Here is a tiny trained network, its code and every weight. The questions are about switching its units off for an input and a class, where a switched-off unit gives its printed mean instead of its output.

import numpy as np


def w(rows, s, z=0):
    codes = np.array(rows[::2]) - 128.0
    scale = np.full(codes.shape[1], s)
    scale[-1] = z or s
    return codes * scale


def f(y):
    return y / 2 * (1 + np.tanh(0.7978845608 * (y + 0.044715 * y**3)))


def log_softmax(a):
    a = a - a.max(-1, keepdims=True)
    return a - np.log(np.exp(a).sum(-1, keepdims=True))


def net(x, mask):
    res = np.array(x, float).reshape(1, 2) / 4 @ E
    y = f(res @ A[0][:, :-1].T + A[0][:, -1])
    res = res + np.where(mask, y, B[0][:, -1]) @ B[0][:, :-1]
    return log_softmax(res[-1] @ U[:, :-1].T + U[:, -1])


A, B = {}, {}
E = w([
[15,19,20,5,43,202,86],'x0',
[1,169,215,42,64,70,249],'x1',
],0.0094)
A[0] = w([
[136,34,14,96,110,234,81,125],'N1',
[201,102,78,188,170,189,31,110],'N2',
[80,64,52,85,81,216,104,123],'N3',
[182,202,174,211,192,80,135,86],'N4',
[46,157,205,53,51,71,206,66],'N5',
[123,49,35,101,132,232,78,128],'N6',
[43,169,179,58,80,62,196,106],'N7',
[197,167,146,188,186,80,140,77],'N8',
[183,103,75,174,166,183,73,33],'N9',
[59,87,110,57,54,161,170,3],'N10',
[62,74,98,72,92,159,135,135],'N11',
[191,105,64,176,193,169,39,109],'N12',
[131,81,44,95,134,188,83,109],'N13',
[55,99,119,47,69,143,136,15],'N14',
[128,19,5,110,82,235,64,153],'N15',
[55,89,100,40,63,145,152,96],'N16',
[131,65,38,98,118,215,84,85],'N17',
[210,207,222,201,214,61,171,86],'N18',
[198,138,133,146,189,113,131,200],'N19',
[109,169,193,137,122,72,192,132],'N20',
[196,194,187,212,199,75,155,74],'N21',
],0.012,0.005)
B[0] = w([
[132,104,30,201,97,140,50,237],'N1',
[44,63,67,101,225,235,161,210],'N2',
[134,124,79,212,48,112,107,233],'N3',
[158,166,163,220,243,64,33,215],'N4',
[16,59,109,68,135,224,169,243],'N5',
[151,95,18,186,100,168,78,223],'N6',
[19,58,89,82,185,209,143,234],'N7',
[149,170,164,197,169,66,44,195],'N8',
[69,81,46,98,192,217,100,183],'N9',
[94,149,174,137,11,49,176,213],'N10',
[134,113,96,185,17,72,137,215],'N11',
[23,61,68,81,181,230,167,206],'N12',
[138,72,29,165,122,160,86,196],'N13',
[92,142,156,140,26,46,199,208],'N14',
[196,93,22,229,116,161,65,255],'N15',
[109,113,136,137,14,52,170,228],'N16',
[123,115,31,208,90,131,79,209],'N17',
[165,189,143,203,251,111,28,246],'N18',
[142,140,180,131,79,80,217,179],'N19',
[82,120,118,76,222,161,135,191],'N20',
[188,185,141,221,254,81,13,224],'N21',
],0.009,0.024)
U = w([
[66,110,215,5,118,122,197,202],'0',
[171,222,198,188,200,49,62,111],'1',
[75,64,99,134,93,154,121,69],'2',
[227,151,133,157,81,26,82,114],'3',
[106,165,143,59,140,90,69,5],'4',
[116,79,86,91,199,246,85,162],'5',
],0.011)

Each question gives the input, the list of numbers given to net, and the class t.
The units are the neurons (one row each of A and B). Each row of codes is followed by its name. A weight is (code - 128) times the scale printed after its matrix; where a second scale follows, it is the last column's (A, B and U).
mask holds one flag per neuron, in row order. A switched-off neuron (its flag False) gives its mean, the last column of its row in B, instead of its output. The means were averaged over made-up inputs and are rounded, as every weight is.
A unit's drop is (log p(t) with every unit on - log p(t) with that unit switched off) / (log p(t) with every unit on - log p(t) with every unit switched off).
unit that matters most: the unit with the biggest drop
top k neurons: the k neurons with the biggest drops, biggest first
drop when u is switched off: that unit's drop, to one decimal
input [0,1], class 0: unit that matters most : N15
input [-1,3], class 5: top 4 neurons : N10, N14, N16, N19
input [3,-2], class 2: top 3 neurons : N18, N21, N7
input [-4,6], class 5: top 2 neurons : N5, N7
input [5,-4], class 2: top 2 neurons : N18, N3
input [-6,7], class 1: top 3 neurons : N18, N21, N4
input [8,-2], class 2: top 2 neurons : N21, N18
input [-5,7], class 5: top 2 neurons : N5, N7
input [6,0], class 3: drop when N2 is switched off : 0.2
input [-5,5], class 1: drop when N16 is switched off : 0.0
input [-2,7], class 0: drop when N1 is switched off : 0.1
